Below are the code and all the weights of a small trained network. Each question names an input and a target symbol and asks about switching units off, where a switched-off unit gives its printed mean instead of its output.

import numpy as np


def w(rows, s, z=0):
    codes = np.array(rows[::2]) - 128.0
    scale = np.full(codes.shape[1], s)
    scale[-1] = z or s
    return codes * scale


def f(y):
    return y / 2 * (1 + np.tanh(0.7978845608 * (y + 0.044715 * y**3)))


def softmax(a):
    e = np.exp(a - a.max(-1, keepdims=True))
    return e / e.sum(-1, keepdims=True)


def log_softmax(a):
    a = a - a.max(-1, keepdims=True)
    return a - np.log(np.exp(a).sum(-1, keepdims=True))


def net(x, mask):
    ids = ['αβδεζηθλμξπσψω'.index(c) for c in x.split()]
    T = len(ids)
    res = E[ids] + P[:T]
    r = res
    for j in range(2):
        rows = slice(4 * j, 4 * j + 4)
        q, k, v = (r @ M[0][rows].T for M in (Q, K, V))
        z = softmax(np.where(np.tri(T) > 0, q @ k.T / 4**0.5, -1e9)) @ v
        o = O[0][rows]
        res = res + np.where(mask[j], z, o[:, -1]) @ o[:, :-1]
    y = f(res @ A[0][:, :-1].T + A[0][:, -1])
    res = res + np.where(mask[2:26], y, B[0][:, -1]) @ B[0][:, :-1]
    return log_softmax(res[-1] @ U[:, :-1].T + U[:, -1])


Q, K, V, O, A, B = {}, {}, {}, {}, {}, {}
E = w([
[170,131,126,160,147,24],'α',
[166,111,66,148,166,95],'β',
[122,130,138,159,132,88],'δ',
[146,145,101,144,154,83],'ε',
[146,52,157,136,141,181],'ζ',
[131,150,131,150,210,201],'η',
[165,157,194,72,53,45],'θ',
[146,148,72,132,183,89],'λ',
[102,111,144,2,70,134],'μ',
[124,85,89,177,129,121],'ξ',
[175,167,184,104,83,152],'π',
[35,205,130,177,157,147],'σ',
[107,80,142,189,109,110],'ψ',
[60,114,194,79,135,212],'ω',
],0.022)
P = w([
[145,182,2,156,26,183],'0',
[146,137,173,150,164,99],'1',
[154,142,178,150,168,89],'2',
[162,148,182,154,178,75],'3',
[176,157,182,149,176,72],'4',
[184,161,174,144,182,59],'5',
],0.0094)
Q[0] = w([
[145,182,168,36,92,134],'h1',
[165,95,172,97,172,211],'h1',
[10,125,178,23,63,197],'h1',
[197,57,133,113,43,115],'h1',
[107,172,170,12,178,222],'h2',
[177,199,106,150,130,85],'h2',
[116,181,185,117,141,178],'h2',
[120,120,66,193,163,120],'h2',
],0.013)
K[0] = w([
[181,181,180,130,150,106],'h1',
[213,79,173,98,228,188],'h1',
[82,122,206,98,186,90],'h1',
[190,73,148,128,73,75],'h1',
[108,121,202,92,229,119],'h2',
[134,236,116,140,60,157],'h2',
[174,147,197,146,175,126],'h2',
[136,135,7,156,145,155],'h2',
],0.012)
V[0] = w([
[89,239,98,93,141,104],'h1',
[97,189,160,111,94,102],'h1',
[137,180,174,13,232,101],'h1',
[83,58,126,145,61,85],'h1',
[223,2,141,185,57,161],'h2',
[73,170,176,163,135,227],'h2',
[194,105,173,90,43,161],'h2',
[112,149,251,203,73,89],'h2',
],0.0086)
O[0] = w([
[114,159,127,209,25,107,194],'h1',
[81,152,147,163,132,109,176],'h1',
[116,84,190,162,86,115,52],'h1',
[79,194,39,85,122,155,118],'h1',
[128,141,163,90,230,139,158],'h2',
[179,159,230,169,111,150,66],'h2',
[120,156,105,159,231,141,253],'h2',
[87,255,195,97,167,98,99],'h2',
],0.0099,0.0042)
A[0] = w([
[77,196,120,193,173,116,159],'n1',
[187,95,33,153,102,72,129],'n2',
[52,97,193,107,131,225,39],'n3',
[101,149,89,145,137,114,41],'n4',
[211,153,124,202,194,109,106],'n5',
[67,74,65,150,133,65,81],'n6',
[81,163,46,177,227,120,64],'n7',
[141,119,79,97,168,114,107],'n8',
[93,79,59,83,56,111,83],'n9',
[21,89,135,115,156,237,185],'n10',
[36,118,218,125,116,125,163],'n11',
[201,252,132,145,46,90,151],'n12',
[149,33,50,132,97,163,79],'n13',
[178,201,197,89,164,130,179],'n14',
[96,117,183,116,221,247,61],'n15',
[135,184,97,33,36,149,150],'n16',
[88,151,105,254,180,131,2],'n17',
[210,64,172,103,52,177,107],'n18',
[136,135,130,123,11,77,141],'n19',
[220,66,171,158,158,165,66],'n20',
[175,42,135,188,129,82,171],'n21',
[130,187,183,53,165,231,60],'n22',
[187,204,100,153,157,141,195],'n23',
[224,18,151,100,172,167,93],'n24',
],0.0095,0.0075)
B[0] = w([
[187,65,121,137,119,105,220],'n1',
[86,147,159,156,112,187,242],'n2',
[98,221,130,186,115,127,143],'n3',
[131,128,153,138,127,80,146],'n4',
[101,137,197,115,79,184,242],'n5',
[82,81,95,132,102,136,200],'n6',
[120,148,185,128,112,60,254],'n7',
[75,84,144,125,96,142,196],'n8',
[141,99,130,103,154,101,177],'n9',
[93,216,185,106,198,122,159],'n10',
[162,126,89,116,102,169,189],'n11',
[104,43,136,117,176,119,217],'n12',
[162,178,152,112,119,91,173],'n13',
[123,153,44,120,137,169,230],'n14',
[141,137,99,141,137,84,184],'n15',
[166,106,193,129,149,129,166],'n16',
[135,105,254,76,109,148,166],'n17',
[86,215,161,124,156,25,179],'n18',
[115,208,103,123,151,154,186],'n19',
[127,72,60,120,138,53,191],'n20',
[162,173,50,124,126,186,215],'n21',
[133,47,119,189,63,103,178],'n22',
[135,129,114,142,155,150,224],'n23',
[146,93,181,60,64,138,198],'n24',
],0.008,0.014)
U = w([
[217,139,156,116,52,65,118],'α',
[85,71,220,165,37,181,108],'β',
[65,204,179,3,111,204,217],'δ',
[134,168,54,131,86,146,83],'ε',
[169,38,161,49,135,111,132],'ζ',
[21,62,98,149,80,48,108],'η',
[109,210,154,191,137,120,63],'θ',
[179,175,69,145,244,65,134],'λ',
[139,114,134,151,145,124,155],'μ',
[114,64,104,67,26,178,76],'ξ',
[163,136,208,139,186,138,116],'π',
[107,118,208,112,123,81,17],'σ',
[127,133,70,143,119,188,176],'ψ',
[215,76,101,184,176,191,253],'ω',
],0.0054,0.0048)

Each question gives the input, a string of symbols that net reads in full, and the target symbol t.
The units are the heads (4 rows each of Q, K, V and O) and the neurons (one row each of A and B). Each row of codes is followed by its name. A weight is (code - 128) times the scale printed after its matrix; where a second scale follows, it is the last column's (O, A, B and U).
mask holds one flag per unit, heads first, then neurons. A switched-off unit (its flag False) gives its mean, the last column of its rows in O or B, instead of its output. The means were averaged over made-up inputs and are rounded, as every weight is.
A unit's drop is (log p(t) with every unit on - log p(t) with that unit switched off) / (log p(t) with every unit on - log p(t) with every unit switched off).
The circuit of an input: a set's keep is (log p(t) with only the set's units on - log p(t) with every unit switched off) / (log p(t) with every unit on - log p(t) with every unit switched off). Starting from the 12 units with the biggest drops (on a tie, the unit counted first), units are removed one at a time, each time the one whose removal leaves the highest keep (on an exact tie, the one counted first), for as long as the keep stays at least 0.8.
units of the circuit, in order: the units of the circuit, biggest drop first
unit that matters most: the unit with the biggest drop
top k neurons: the k neurons with the biggest drops, biggest first
heads that matter: for each layer, one digit per head in row order, 1 if its drop is at least 0.15 and else 0, layers parted by /
input μ μ α α, target β: heads that matter => 01
input η α μ θ α, target α: units of the circuit, in order => (h2, n18)
input ψ β β, target λ: units of the circuit, in order => (h1)
input α α ζ ξ, target η: units of the circuit, in order => (h2, n6)
input α α β, target η: units of the circuit, in order => (h2, n6, n8)
input ζ α μ η ψ, target ζ: units of the circuit, in order => (n24, h2, h1)
input λ η α μ ε, target ε: units of the circuit, in order => (h2, n21, n19, h1)
input μ α ω ξ, target β: units of the circuit, in order => (n17, h2, n2, h1)
input η α δ, target α: top 3 neurons => (n18, n24, n20)
input θ α α β, target σ: top 2 neurons => (n7, n17)
input α μ ζ, target ζ: units of the circuit, in order => (n24, h1)
input α μ α η σ, target β: units of the circuit, in order => (h1, n17)
input μ β μ μ δ θ, target λ: units of the circuit, in order => (h2, n5, n2)
input ψ ψ μ λ, target λ: units of the circuit, in order => (h1)
input α η μ ψ μ π, target ω: top 2 neurons => (n14, n7)
input α β θ ψ, target η: top 2 neurons => (n6, n5)
input π ξ ε, target π: top 2 neurons => (n17, n5)
input σ α θ δ α ξ, target θ: top 2 neurons => (n19, n18)
input β θ σ, target β: heads that matter => 10
input ξ ψ μ α α β, target δ: unit that matters most => h1
input μ ζ α α, target β: heads that matter => 01
input ψ α μ μ μ ε, target λ: heads that matter => 11
input σ α β α α α, target θ: top 2 neurons => (n19, n18)
input ψ θ α π α α, target λ: top 2 neurons => (n14, n24)
input α ψ δ π σ ζ, target ζ: heads that matter => 10
